Below are the code and all the weights of a small trained network. Each question names an input and a class and asks about switching units off, where a switched-off unit gives its printed mean instead of its output.

import numpy as np


def w(rows, s, z=0):
    codes = np.array(rows[::2]) - 128.0
    scale = np.full(codes.shape[1], s)
    scale[-1] = z or s
    return codes * scale


def norm(h):
    return h / np.sqrt((h * h).mean(-1, keepdims=True) + 1e-5)


def f(y):
    return np.maximum(y, 0)


def log_softmax(a):
    a = a - a.max(-1, keepdims=True)
    return a - np.log(np.exp(a).sum(-1, keepdims=True))


def net(x, mask):
    res = np.array(x, float).reshape(1, 6) / 4 @ E
    u = 0
    for l in range(2):
        y = f(norm(res) @ A[l][:, :-1].T + A[l][:, -1])
        res = res + np.where(mask[u : u + 10], y, B[l][:, -1]) @ B[l][:, :-1]
        u += 10
    return log_softmax(norm(res)[-1] @ U[:, :-1].T + U[:, -1])


A, B = {}, {}
E = w([
[184,158,63,110,118,253,79,33,150],'x0',
[84,128,106,134,202,77,223,74,45],'x1',
[239,143,102,122,120,168,139,91,78],'x2',
[180,109,159,194,39,136,209,65,210],'x3',
[90,99,120,64,114,36,124,51,121],'x4',
[129,108,135,192,89,146,227,76,202],'x5',
],0.0042)
A[0] = w([
[185,135,119,120,94,144,126,3,134,25],'L0N1',
[140,107,121,107,152,172,100,120,116,92],'L0N2',
[122,136,117,124,133,161,150,115,152,132],'L0N3',
[51,135,132,120,139,113,37,155,134,53],'L0N4',
[111,125,147,163,86,100,189,100,188,30],'L0N5',
[184,131,123,152,84,72,129,177,117,63],'L0N6',
[89,122,126,163,79,107,193,114,213,4],'L0N7',
[200,141,142,154,78,186,141,99,198,36],'L0N8',
[179,137,120,165,134,216,89,114,133,64],'L0N9',
[61,135,131,147,161,89,254,84,80,26],'L0N10',
],0.0099,0.0039)
B[0] = w([
[164,115,138,54,146,83,73,36,142,218],'L0N1',
[98,158,155,116,144,119,174,111,134,165],'L0N2',
[152,100,165,88,76,90,167,167,96,164],'L0N3',
[73,113,137,92,126,133,54,129,122,197],'L0N4',
[49,146,184,106,156,202,148,104,123,207],'L0N5',
[175,120,190,125,128,102,142,132,99,162],'L0N6',
[62,158,212,115,136,166,170,115,166,209],'L0N7',
[163,67,111,218,80,143,83,153,146,228],'L0N8',
[162,161,112,181,145,199,144,158,85,211],'L0N9',
[150,134,82,247,199,56,140,146,96,255],'L0N10',
],0.013,0.0074)
A[1] = w([
[146,88,102,169,92,167,150,111,68,52],'L1N1',
[178,108,160,35,75,51,167,206,123,67],'L1N2',
[173,99,71,25,115,102,123,4,162,5],'L1N3',
[47,142,64,27,121,80,61,187,162,59],'L1N4',
[28,140,190,103,105,156,234,97,193,13],'L1N5',
[137,90,120,104,94,114,124,89,160,96],'L1N6',
[90,169,121,91,217,114,154,97,179,142],'L1N7',
[113,213,56,61,129,201,242,189,128,27],'L1N8',
[110,87,87,148,115,98,222,140,135,146],'L1N9',
[168,87,36,146,37,185,174,170,198,97],'L1N10',
],0.011,0.0027)
B[1] = w([
[107,131,101,112,64,132,105,145,176,200],'L1N1',
[115,198,190,85,89,81,162,150,97,163],'L1N2',
[118,167,77,126,83,44,101,2,146,235],'L1N3',
[73,22,109,94,146,152,76,142,63,246],'L1N4',
[71,112,163,64,148,144,158,107,248,254],'L1N5',
[132,156,91,144,140,140,156,95,98,167],'L1N6',
[180,114,134,154,63,158,135,169,146,241],'L1N7',
[111,233,91,82,193,164,129,120,154,152],'L1N8',
[159,94,79,85,157,112,182,158,156,193],'L1N9',
[205,83,149,137,67,159,137,194,97,204],'L1N10',
],0.016,0.0054)
U = w([
[54,91,208,120,139,158,180,122,240,195],'0',
[132,232,77,104,189,205,119,160,114,52],'1',
[158,151,86,123,88,77,85,4,134,156],'2',
[44,45,115,83,163,132,50,176,49,177],'3',
[139,111,74,214,226,40,196,173,99,116],'4',
[128,192,219,78,95,69,147,173,81,1],'5',
[210,95,141,175,31,218,93,178,143,128],'6',
],0.011,0.003)

Each question gives the input, the list of numbers given to net, and the class t.
The units are the neurons (one row each of A and B). Each row of codes is followed by its name. A weight is (code - 128) times the scale printed after its matrix; where a second scale follows, it is the last column's (A, B and U).
mask holds one flag per neuron, layer by layer. A switched-off neuron (its flag False) gives its mean, the last column of its row in B, instead of its output. The means were averaged over made-up inputs and are rounded, as every weight is.
A unit's drop is (log p(t) with every unit on - log p(t) with that unit switched off) / (log p(t) with every unit on - log p(t) with every unit switched off).
The circuit of an input: a set's keep is (log p(t) with only the set's units on - log p(t) with every unit switched off) / (log p(t) with every unit on - log p(t) with every unit switched off). Starting from the 12 units with the biggest drops (on a tie, the unit counted first), units are removed one at a time, each time the one whose removal leaves the highest keep (on an exact tie, the one counted first), for as long as the keep stays at least 0.8.
units of the circuit, in order: the units of the circuit, biggest drop first
k most important neurons: the k neurons with the biggest drops, biggest first
top k neurons in layer l: the k neurons of layer l with the biggest drops, biggest first
drop of u: that unit's drop, to one decimal
input [-8,-4,-7,-1,0,-2], class 3: units of the circuit, in order -> [L1N4; L0N4]
input [-2,-8,-4,4,2,-5], class 3: 2 most important neurons -> [L0N4; L1N4]
input [5,-4,1,0,5,7], class 2: units of the circuit, in order -> [L0N1]
input [4,7,5,1,-5,8], class 6: top 4 neurons in layer 0 -> [L0N8; L0N9; L0N3; L0N2]
input [5,-5,-7,4,-2,2], class 6: 2 most important neurons -> [L0N8; L1N10]
input [7,3,-6,4,-1,-8], class 2: 2 most important neurons -> [L0N1; L0N10]
input [-8,-7,6,0,1,-6], class 5: units of the circuit, in order -> [L0N6; L1N2]
input [-5,3,-3,-2,-2,-2], class 4: top 3 neurons in layer 0 -> [L0N10; L0N1; L0N5]
input [-1,-3,2,-2,-8,-2], class 1: top 4 neurons in layer 0 -> [L0N8; L0N9; L0N2; L0N10]
input [-6,2,-5,4,-2,-7], class 3: top 4 neurons in layer 0 -> [L0N4; L0N9; L0N8; L0N3]
input [7,-1,-8,6,6,-3], class 2: 2 most important neurons -> [L0N1; L1N3]
input [6,6,3,-1,-5,7], class 6: 2 most important neurons -> [L0N8; L0N9]
input [-4,6,0,2,-6,5], class 4: top 2 neurons in layer 1 -> [L1N9; L1N1]
input [3,-5,5,-6,3,0], class 1: units of the circuit, in order -> [L0N9; L0N8]
input [-7,-2,-3,-1,-7,1], class 5: most important neuron -> [L0N5]
input [-3,0,4,-3,8,5], class 4: drop of L0N10 -> 1.0
input [-8,3,-1,-4,0,4], class 4: drop of L0N4 -> 0.0
input [4,0,-1,-4,-4,-2], class 1: drop of L0N9 -> 0.3
